In the rows, zero is written as 128.
Each row has a class, written after it.
[123 149 166 100 176 112 117 160  87 136  93 146 158 130 153 148 118 178
 114 136 188 123 143 142 134 124 153  99 123 136 109  74 152 125 133 128
 137 132  87 135 136 138 102  87 157 133 136  66 124 106 161] -> Z
[185 140 159 131 156 104 119 109 125 114 106 123 137 113 127 139 144 147
 145 173  74 106 140 105 130 130 120 107  65 121 140  22 156 141 112 142
 163 140 112 103 179 140 107 174 107 146 110 127 132 106 123] -> U
[117 153 165 104 163 115 111 160  83 123  99 146 162 123 152 138 120 182
 115 132 182 123 147 143 150 122 157 102 122 131 105  58 154 126 133 133
 139 130 102 140 140 132 101  91 161 149 141  68 129 106 150] -> R
[144 172 135 125 177 143  79 119 121  95  93 140 140  99 164 135 100 174
 126 132  98 118 135 130 125 156  85 146  98  92 114 110 118 103 124 160
 160 135 151 101 131 146 136 158 173 155 115  76 115 135 108] -> D
[142 147 150 116 187 132 120 143 140 105 124 135 160 103 135 129 118 143
 105 149  82 116 140 141 142 122 103 127  84  97 126  80 113 117 114 175
 131 129 150  98 145 161 138 157 174 138 115  94  95 127  99] -> Q
[144 145 170 111 124 134 105 161  88 128 118 175 159 155 132 117 110 189
 124 135 173 113 142 140 178 150 164 136 118 132 111  46 147 135 158 128
 125 121 138 146 140 109 111 102 134 117 133  56 133  79 154] -> C
[117 150 163  99 167 102 133 166  95 136 100 146 166 133 150 144 120 169
 118 142 195 124 146 144 141 118 157  92 123 139 107  60 154 117 132 119
 141 130 101 141 134 122 111  95 161 143 137  72 129 103 162] -> H
[178 143 158 132 136  93 122 133 134 117  96 134 130 115 144 118 118 141
 148 151  75  95 133 110 130 133 109 109  61 125 148  33 174 147 129 164
 159 145 122 116 154 139 116 173 127 113  97 113 103 116 133] -> P
[106 162 171 101 134 117  93 154  82 119 112 160 138 121 166 147 117 173
 100 150 153 116 137 127 147 123 157 111 117 135 119  57 148 117 120 158
 145 114 118 141 133 120 118 105 159 150 135  72 126  89 158] -> C
[151 159 149 133 141 133  99 141 131 101 128 144 147  99 140 137  89 158
 125 142  83 115 150 157 157 134  90 145  98  83 115  66 139 114 142 182
 145 139 149 122 147 135 120 159 155 131 114  87 109 133 102] -> S
[180 136 168 133 151 104 116 107 125 115 104 124 136 110 131 143 133 142
 143 174  72 106 133 101 135 130 120 112  63 113 147  12 154 146 114 147
 167 133 114 103 177 137 113 181 103 142 112 123 135 113 123] -> Q
[115 143 162 105 156 109 126 169  92 135  99 146 168 136 150 137 120 178
 117 142 184 115 140 142 145 128 162 101 120 128 108  69 155 129 133 130
 135 121  95 140 148 127 100  96 155 132 124  66 123  98 149] -> S
[176 144 168 122 155 102 126 129 120 108 113 115 130 110 112 114 140 127
 147 166  72 118 134 111 137 119 104 108  94 138 160  23 172 118 128 185
 155 136 131 124 156 133 105 168 113 139 100 134 123 103 146] -> D
[114 148 167 105 159 107 118 163  88 132 102 154 164 131 152 142 123 183
 117 139 178 112 143 140 145 121 160 106 118 132 107  65 155 132 142 125
 139 126  97 142 145 129  99  97 160 139 135  71 127  98 151] -> S
[181 136 167 131 138 104 114 108 122 117 110 127 127 111 126 140 133 146
 146 171  74 101 134 103 145 126 121 114  57 118 139  15 163 148 115 141
 173 141 124 105 173 140 113 184 113 139 113 130 139 111 117] -> C
[172 148 160 130 157 102 126 123 120 115 124 121 137 106 121 117 141 130
 138 161  80 117 133 104 137 129 100 114  92 131 153  18 169 127 130 191
 155 155 126 120 150 126 103 173 111 138 106 131 118 106 144] -> S
[ 98 158 174 103 136 120 102 147  88 119 111 164 140 121 167 139 126 172
  99 152 151 115 129 129 147 109 164 116 128 138 116  54 141 117 121 166
 139 101 134 141 138 127 117 100 155 151 132  68 124  93 148] -> P
[177 135 158 134 145 104 104 106 123 115 101 124 131 111 139 142 133 143
 147 164  75 103 139 103 138 123 121 111  57 114 140  15 159 151 117 144
 167 141 114  99 176 136 109 173 113 146 112 129 129 119 124] -> Q
[160 161 148 135 150 132  95 149 138  98 128 148 148 103 138 144  89 160
 128 131  74 116 150 156 152 135  87 142  89  80 121  64 132 112 134 175
 144 138 148 122 144 143 119 167 157 136 115  82 107 135 100] -> U
[187 145 154 133 121  89 122 131 130 116 104 131 133 109 130 125 118 146
 143 154  83  96 132 107 142 135 103 112  57 127 146  20 170 142 132 159
 165 151 128 122 148 136 114 174 130 116 103 120 111 116 131] -> H
[187 136 161 137 148 101 116 112 130 120 107 123 134 109 132 143 128 148
 147 163  75 108 131 108 132 130 122 110  62 118 139  15 161 150 109 140
 163 144 119 102 167 148 109 178 106 136 118 124 130 120 114] -> H
[174 135 155 133 152 102 111 107 122 118 114 122 130 107 137 140 132 154
 146 171  81 102 130 101 142 128 123 109  57 117 139  10 159 147 107 139
 174 141 126 106 175 136 115 185 108 147 114 131 134 107 124] -> C
[132 141 166 105 120 119 123 163 100 125 109 174 171 159 140 107 119 171
 125 139 179 110 146 140 174 148 167 128 114 131 101  41 152 125 157 127
 125 114 138 138 150 104 117  95 141 125 134  56 138  88 157] -> R
[175 141 161 128 124  99 117 129 126 112 100 132 138 113 146 130 116 148
 134 147  86  92 128  96 137 129 101 112  53 121 146  21 169 139 129 164
 163 139 122 118 147 140 121 171 137 118 102 119 111 114 128] -> Z
[152 158 157 134 148 131  95 147 133  96 130 142 143 106 142 136  89 158
 129 141  77 114 149 156 153 138  91 145 101  76 120  65 142 119 144 181
 147 139 145 118 146 144 123 163 152 127 113  86 102 145 106] -> S
[176 145 156 129 174 109 143 130 124 119 125 115 145 118 116 122 137 129
 140 169  78 118 135 111 139 124 105 107  93 134 160  11 164 122 123 185
 150 151 117 123 156 132 102 168 109 140  97 130 120 101 147] -> U
[174 143 156 134 148 109 129 121 124 111 124 118 139 116 119 118 138 132
 138 166  70 111 126 103 141 131 100 115  93 136 161  20 167 130 128 181
 159 146 128 124 154 134 105 172 114 154  98 127 119 104 137] -> H
[172 145 152 121 149  97 130 127 125 113 123 115 130 109 119 110 135 126
 138 163  82 120 136 104 142 125 100 113  88 138 158  27 166 119 128 188
 157 144 117 122 146 127 105 168 119 139 101 138 116 107 145] -> V
[157 157 151 139 135 131 101 151 137  97 126 147 145 111 144 140  90 166
 126 137  75 104 144 159 154 135  86 136  95  78 118  68 130 115 134 182
 147 133 149 129 148 138 120 153 159 122 105  81 101 136  93] -> U
[181 133 153 135 155  91 123 115 128 115 111 119 136 109 135 141 141 144
 147 175  70 100 134 102 130 119 122  91  59 115 138  14 157 147  98 143
 167 140 119 104 177 137 116 179 113 142 110 129 131 117 114] -> U
[157 159 152 135 150 127 109 153 141  95 123 143 145 100 138 137  94 158
 129 143  79 113 150 157 158 133  92 134  97  80 122  68 130 109 135 180
 145 130 146 127 146 139 121 158 153 128 107  87 102 134  97] -> U
[125 145 169 112 122 124 117 159  96 129 106 170 155 147 143 114 118 173
 125 145 167 108 137 145 174 145 171 123 130 134 103  51 150 128 152 141
 127 106 135 142 152 102 119  97 138 126 132  50 131  86 141] -> P
[116 145 166 102 167 113 119 163  89 135  87 147 165 130 153 141 121 175
 118 137 183 120 145 142 143 123 155  98 126 131 112  61 147 131 132 125
 139 125  92 135 143 127 104  88 164 137 135  66 125 102 153] -> Q
[176 145 161 116 154 104 135 121 120 114 120 119 140 115 113 114 139 123
 139 159  89 116 139 101 143 129 102 121  84 137 153  16 171 133 133 174
 153 155 118 119 142 133 103 170 114 140 103 135 126 112 153] -> R
[140 176 129 127 172 129  78 124 122  91  98 150 136 107 163 126 108 180
 127 126 100 112 136 134 132 155  82 143 100  90 115 110 113 103 122 160
 170 131 152 103 140 144 139 160 175 158 117  79 114 143 103] -> V
[151 151 152 121 181 130 108 142 137 100 113 142 159  92 139 142 118 150
 108 145  75 114 129 135 133 128  92 130  75 101 115  91 123 120 112 172
 136 130 143 102 140 171 133 165 183 129 113  87  99 119 104] -> D
[ 98 158 172 107 133 115 101 153  86 115 114 167 145 115 165 134 124 165
 102 155 145 112 137 131 154 110 166 117 123 139 112  56 147 118 121 166
 137 100 134 137 148 128 121 103 158 155 138  70 125  95 140] -> P
[159 154 146 134 149 131  92 144 131  92 122 140 138  96 143 148  85 163
 131 143  80 113 139 154 157 132  89 139  95  82 118  64 139 114 131 181
 149 134 145 125 148 143 121 163 157 139 112  85 110 134 110] -> D
[170 147 164 126 152 105 131 124 122 111 124 116 130 109 117 109 136 123
 142 162  78 114 135  99 143 131 102 118  91 140 159  17 170 132 132 181
 160 153 122 126 149 132 106 175 111 143 104 136 122 115 150] -> R
[178 143 155 138 157 101 139 134 122 116 125 110 132 110 117 118 134 128
 143 166  79 116 129 111 140 127 105 106  94 145 160  25 171 128 121 189
 151 155 121 131 149 128 101 168 109 141 100 135 116 113 140] -> H
[123 143 160 103 170 107 121 161  91 136  93 140 160 129 153 146 120 186
 118 132 190 125 142 144 137 122 155  97 123 131 108  67 151 129 133 118
 136 129  89 135 138 134 105  89 153 135 141  74 128 107 152] -> Z
[145 150 143 116 192 132 108 136 134 106 123 140 160  98 139 138 120 144
 107 148  87 119 136 145 136 125  92 123  89  97 115  95 119 113 121 171
 133 141 140 103 149 170 135 156 175 143 117  86 100 128 110] -> Z
[153 157 149 134 135 129  91 148 132  95 130 142 143 103 141 138  86 161
 126 131  78 115 147 159 155 133  85 144  92  79 115  74 142 119 144 183
 143 137 150 124 151 144 118 164 159 129 116  88 106 140  93] -> S
[169 145 158 124 156 102 130 120 127 111 119 118 138 110 118 112 134 123
 143 167  76 109 130 105 144 128 106 120  90 135 158  28 161 125 137 180
 152 142 128 127 151 133 105 175 119 141  98 125 123 102 138] -> D
[174 144 157 125 161  99 144 132 124 112 126 113 139 110 113 109 142 123
 136 163  91 116 136 104 149 128 110 113  85 143 156  12 169 131 128 183
 153 158 119 123 146 132 103 168 112 140 103 139 116 112 151] -> R
[122 153 174 102 167 110 122 160  85 132  95 144 156 128 144 147 121 173
 117 138 185 119 146 147 136 127 156  99 129 132 108  70 160 127 133 137
 147 123  90 137 133 133  99  96 155 138 136  60 123 105 153] -> P
[179 145 162 130 157 107 128 128 125 103 119 117 129 109 119 105 139 136
 139 165  74 112 136 106 144 132 104 116  92 131 161  20 166 128 127 195
 155 146 126 124 147 135 101 164 114 133  96 134 105 101 142] -> V
[147 150 148 110 194 133 133 142 137 110 128 139 165 102 135 129 116 125
 100 150  86 122 136 145 143 127  98 123  92 104 116  96 123 112 122 188
 133 136 137  99 132 157 138 150 174 127 115  87  89 127 104] -> P
[174 146 159 126 161 109 129 130 119 110 118 125 142 122 118 119 141 137
 140 164  77 112 136 103 144 119 104 110  86 137 156  12 168 132 129 179
 147 146 126 121 157 138 103 164 117 140  97 133 119 100 144] -> U
[118 141 162 104 169 108 123 161  90 137  97 149 166 132 151 141 121 180
 113 140 188 115 138 142 144 124 161 102 121 130 110  59 146 134 136 126
 142 126 100 141 143 134 104  85 157 136 139  65 123 101 152] -> Z
[171 144 156 136 124  95 117 136 126 111 108 134 133 113 143 122 119 157
 137 152  84  95 131 104 132 130 107 119  59 126 146  34 163 134 128 164
 160 150 130 117 154 140 119 175 134 118 102 122 104 120 131] -> S
[122 149 168 104 169 114 116 159  88 137  89 142 163 129 150 145 119 175
 119 140 188 118 145 140 135 126 157  95 117 133 113  62 154 130 135 130
 137 128  87 137 139 136 103  90 155 136 131  65 119  97 160] -> Z
[104 161 167 107 139 119  97 157  90 117 113 164 148 119 166 144 118 181
 102 146 143 116 144 131 153 111 162 117 120 134 115  56 142 115 129 153
 134 109 119 138 143 126 113  93 160 153 136  73 120  91 144] -> U
[144 147 150 116 191 135 116 140 138 113 120 142 160  99 150 135 112 137
 108 150  80 121 135 142 129 124  97 122  86  96 117  91 129 117 118 174
 132 139 139  97 136 170 136 158 175 134 116  87  93 129 108] -> P
[134 141 167 113 123 121 111 160  94 126 115 170 167 149 141 111 110 183
 121 138 168 106 142 141 177 145 164 129 122 126 108  45 148 127 157 136
 124 114 144 143 150 107 117  97 132 123 135  54 130  87 141] -> Z
[145 148 144 115 189 133 122 152 134 105 121 135 165  96 137 138 120 143
 109 134  90 120 139 138 146 124  92 122  84 101 116  94 119 112 109 174
 130 130 134 101 145 157 134 159 180 137 112  94 100 126 102] -> Q
[104 157 163 107 147 114 101 152  89 113 113 159 145 120 162 142 123 183
 102 156 148 113 135 129 155 117 160 116 127 138 114  51 142 120 117 164
 132 116 122 142 139 122 111  94 159 147 124  68 118  89 160] -> V
[ 98 159 171 109 135 115 100 154  86 115 116 163 147 121 167 136 124 182
 101 161 146 117 139 130 144 112 158 120 130 136 117  54 144 117 130 156
 136 114 129 136 144 124 119  97 157 149 134  77 123 100 152] -> S
[178 146 155 128 128  96 117 129 128 106 102 139 137 114 147 120 113 146
 140 147  78  91 133 104 141 137 107 116  49 122 144  21 169 137 130 163
 162 142 131 117 149 130 118 171 131 119 104 118 112 117 137] -> R
[157 159 147 138 139 131 100 152 133  90 117 147 145 101 140 149  85 169
 128 139  88 113 144 160 154 132  82 141  96  90 116  71 142 111 124 172
 145 134 150 124 148 145 120 163 163 143 109  84 112 138 101] -> H
[119 145 165 100 159 106 117 162  87 136  99 150 151 139 149 148 114 182
 117 134 187 122 140 150 141 122 157  99 123 134 110  74 151 121 131 119
 144 130 100 139 138 123 108  91 156 134 143  70 129 106 154] -> C
[182 138 166 132 154 101 109 107 124 115 107 126 135 107 124 135 140 139
 151 174  76 103 143 101 136 130 122 108  64 112 142   4 163 146 110 144
 174 139 117 103 167 138 108 183 107 149 114 127 133 111 126] -> V
[139 175 136 129 182 134  88 134 121  95 101 158 145 106 168 127 111 180
 127 128  88 113 131 135 127 147  78 145 102  99 115 107 119  97 119 163
 163 128 158 100 150 141 140 171 172 152 112  80 119 141 107] -> S
[182 149 163 128 134  90 128 130 127 108 108 136 140 109 137 122 115 149
 140 151  84  94 135 105 148 133 106 114  52 128 143  13 169 140 133 159
 161 149 128 119 146 128 117 175 130 113 106 122 117 118 135] -> R
[143 150 138 111 194 127 108 141 137 107 116 138 164  93 143 142 115 141
 112 143  80 120 139 140 138 120  97 123  80  97 112  89 121 109 116 170
 131 136 136  98 137 166 136 159 182 143 116  88  96 125 107] -> D
[145 172 129 134 171 138  83 124 125  97  85 149 141 109 169 130 107 174
 118 133 100 114 128 136 123 153  79 138  98  93 121  98 118 100 121 168
 167 135 149  98 139 146 146 163 177 157 114  72 111 140 106] -> Z
[178 143 158 129 138  90 123 138 126 115 102 122 132 109 140 129 118 149
 143 146  89  92 136 106 141 138 107 102  57 118 145  28 165 142 126 160
 167 145 114 121 151 129 110 169 128 112 101 123 108 121 130] -> Q
[150 149 138 115 190 133 121 146 140 105 127 148 161 104 130 145 116 143
 106 146  80 119 133 142 146 124  98 123  83 100 116  93 117 110 119 175
 129 134 144 106 140 158 132 150 180 137 112  84  98 121 108] -> U
[124 145 163 101 168 107 123 163  91 137  99 143 155 127 144 145 117 186
 116 141 183 122 146 149 144 123 157 106 117 132 111  68 149 131 132 120
 140 136  96 136 135 133 106  97 163 133 137  72 122 101 153] -> C
[119 143 161  95 167 111 122 163  92 138  98 143 159 136 149 138 114 184
 116 140 183 122 147 151 143 122 156 104 121 134 114  64 150 128 139 119
 139 139  98 141 138 136 104  89 167 131 132  69 119  99 157] -> C
[112 147 167 105 170 104 115 164  89 128  94 146 155 128 148 146 122 180
 124 140 183 115 148 142 136 123 156 101 122 137 106  75 154 131 128 122
 136 128  91 141 140 137  99  93 164 138 134  72 124 106 156] -> V
[187 146 157 131 126  90 120 131 128 110 104 137 140 112 139 138 113 155
 139 149  86  92 136 105 135 133 103 115  49 120 143  24 171 143 133 155
 161 146 116 116 139 141 114 170 133 121 106 115 106 116 132] -> H
[121 150 165  97 161 111 120 163  86 131 103 151 161 129 153 138 122 175
 116 136 184 118 146 143 147 122 154  99 121 135 103  63 155 121 131 125
 144 123  92 140 141 122 101  95 158 145 141  75 136 105 157] -> R
[180 144 156 134 136  94 113 137 126 112  94 130 133 108 139 129 113 148
 149 146  85  97 138 110 141 135 105 109  57 123 150  24 167 144 133 155
 162 145 113 121 154 133 109 173 132 115 104 118 109 120 136] -> Q
[176 140 165 123 156 101 137 130 124 112 123 111 131 119 120 114 142 125
 135 168  85 119 132 102 142 121 104 104  91 132 163  18 164 129 129 184
 154 145 117 122 151 128 110 172 113 138 100 138 122 112 144] -> Q
[115 143 165 100 167 107 121 162  90 139  99 139 160 139 152 140 121 169
 118 138 182 123 143 150 134 118 164  92 127 134 108  68 160 130 128 131
 136 128  96 135 143 133 104  94 153 138 134  64 121 106 155] -> P
[118 150 171 103 170 110 123 167  92 138 102 145 163 133 159 144 119 179
 122 138 181 124 138 140 135 123 154  90 131 136 113  62 154 125 123 119
 142 122  92 142 144 127 109 100 148 140 134  71 131 100 160] -> H
[185 138 162 128 156  99 117 109 126 110 114 125 129 107 131 127 138 148
 145 169  77 103 133 106 140 132 121 112  62 124 137  10 161 147 112 142
 163 149 128 105 174 137 109 182 108 142 117 131 137 116 131] -> R
[167 146 156 129 144 101 143 127 126 110 122 114 137 114 115 119 136 126
 135 174  83 112 133 105 143 122 102 112  89 146 155  22 166 119 122 178
 160 143 129 122 153 130 114 174 118 151 101 138 122 112 132] -> H
[166 159 154 135 147 132 108 148 142 100 128 141 141 107 135 145  84 165
 126 139  86 117 148 161 152 140  91 145  91  85 119  73 138 117 140 170
 142 142 144 120 144 151 126 161 153 128 116  86 106 139 105] -> H
[140 141 166 115 124 114 109 159  94 127 104 170 161 143 133 125 115 178
 124 143 172 113 133 139 170 141 170 129 114 135 104  50 146 129 148 137
 122 117 136 143 144 106 112  98 138 121 133  50 130  81 153] -> D
[174 138 158 128 151 108 130 128 119 111 135 114 129 115 115 117 132 128
 136 172  71 112 130 106 144 126  99 117  86 142 162  25 170 127 123 188
 156 150 127 129 155 132 101 179 114 142  96 135 120 107 141] -> C
[137 142 175 106 122 120 121 162  96 126 110 167 164 154 131 118 120 169
 121 142 174 112 145 140 173 147 163 131 118 131 110  42 146 128 156 135
 125 112 133 143 149 101 113 103 141 120 132  56 139  84 155] -> Q
[131 143 168 117 121 124 105 164  92 128 116 175 161 153 140 113 113 177
 126 143 171 110 141 142 173 146 171 133 119 127 103  51 150 133 160 137
 123 121 143 140 151 104 110  96 134 119 131  57 126  93 152] -> S
[174 142 160 121 158  94 132 131 122 111 125 116 129 111 116 112 136 133
 140 175  82 116 135 111 139 124 105 112  86 133 157  26 174 126 140 184
 152 156 126 121 156 132 104 170 117 142 102 137 114 112 148] -> S
[184 142 158 129 136  93 115 131 129 113  98 134 129 111 138 124 117 147
 141 144  82  98 133 102 133 132 102 112  59 125 149  34 173 140 136 160
 160 145 118 115 146 139 115 168 124 114 106 122 105 118 137] -> Z
[170 144 157 130 158 104 130 130 118 110 129 113 135 108 116 112 141 132
 141 170  75 116 135 107 138 130 106 117  96 141 159  32 167 130 131 187
 147 152 118 125 158 135  98 172 112 145  98 130 115 108 142] -> S
[176 146 158 129 120  97 120 131 127 111  97 137 136 105 142 123 118 147
 142 147  76  94 132 102 150 137 105 116  54 124 141  17 171 139 134 164
 164 144 121 121 150 129 114 168 138 119 102 116 116 114 129] -> R
[134 173 132 128 169 142  80 130 116  99 103 145 137 110 166 134 106 179
 126 127  93 119 130 133 123 154  81 142 105 100 114 120 124 106 118 159
 154 134 143  98 150 143 140 163 171 156 117  88 122 142 106] -> S
[159 159 152 129 141 124 101 148 139  88 122 140 140 102 135 142  95 164
 129 134  81 108 150 156 161 143  85 138  96  78 122  70 134 116 138 176
 144 130 140 120 150 134 121 162 154 133 108  87 106 135 103] -> Q
[176 147 154 130 140  97 124 140 129 117  98 138 142 108 145 135 114 151
 146 147  78  92 136  98 142 133 106 106  52 117 145  22 167 146 124 157
 161 139 112 119 148 132 116 168 134 114  97 119 110 108 129] -> U
[184 138 161 137 144  97 117 109 127 115 107 122 131 109 132 147 133 142
 145 177  69 103 133 105 129 123 117 105  61 122 142  15 165 142 109 149
 170 147 116 104 169 141 112 179 112 151 111 125 128 120 123] -> H
[117 146 167  98 167 111 130 161  89 133  96 149 161 136 150 140 119 170
 118 144 190 115 143 146 142 120 158  98 127 133 108  65 164 128 140 131
 137 125  97 139 138 132 105  93 160 139 131  68 125  97 164] -> P
[134 142 176 111 119 121 117 166  96 123 110 166 161 156 134 120 110 172
 127 142 171 106 146 144 176 147 165 129 116 131 110  46 148 130 153 134
 124 107 131 143 156  99 112 104 137 118 129  58 135  91 149] -> Q
[131 143 169 116 117 126 113 161  90 126 112 170 160 155 142 120 116 177
 124 142 175 105 136 143 169 142 166 124 121 132 103  46 151 128 147 142
 129 108 139 146 147 105 113 103 136 125 127  51 130  91 146] -> P
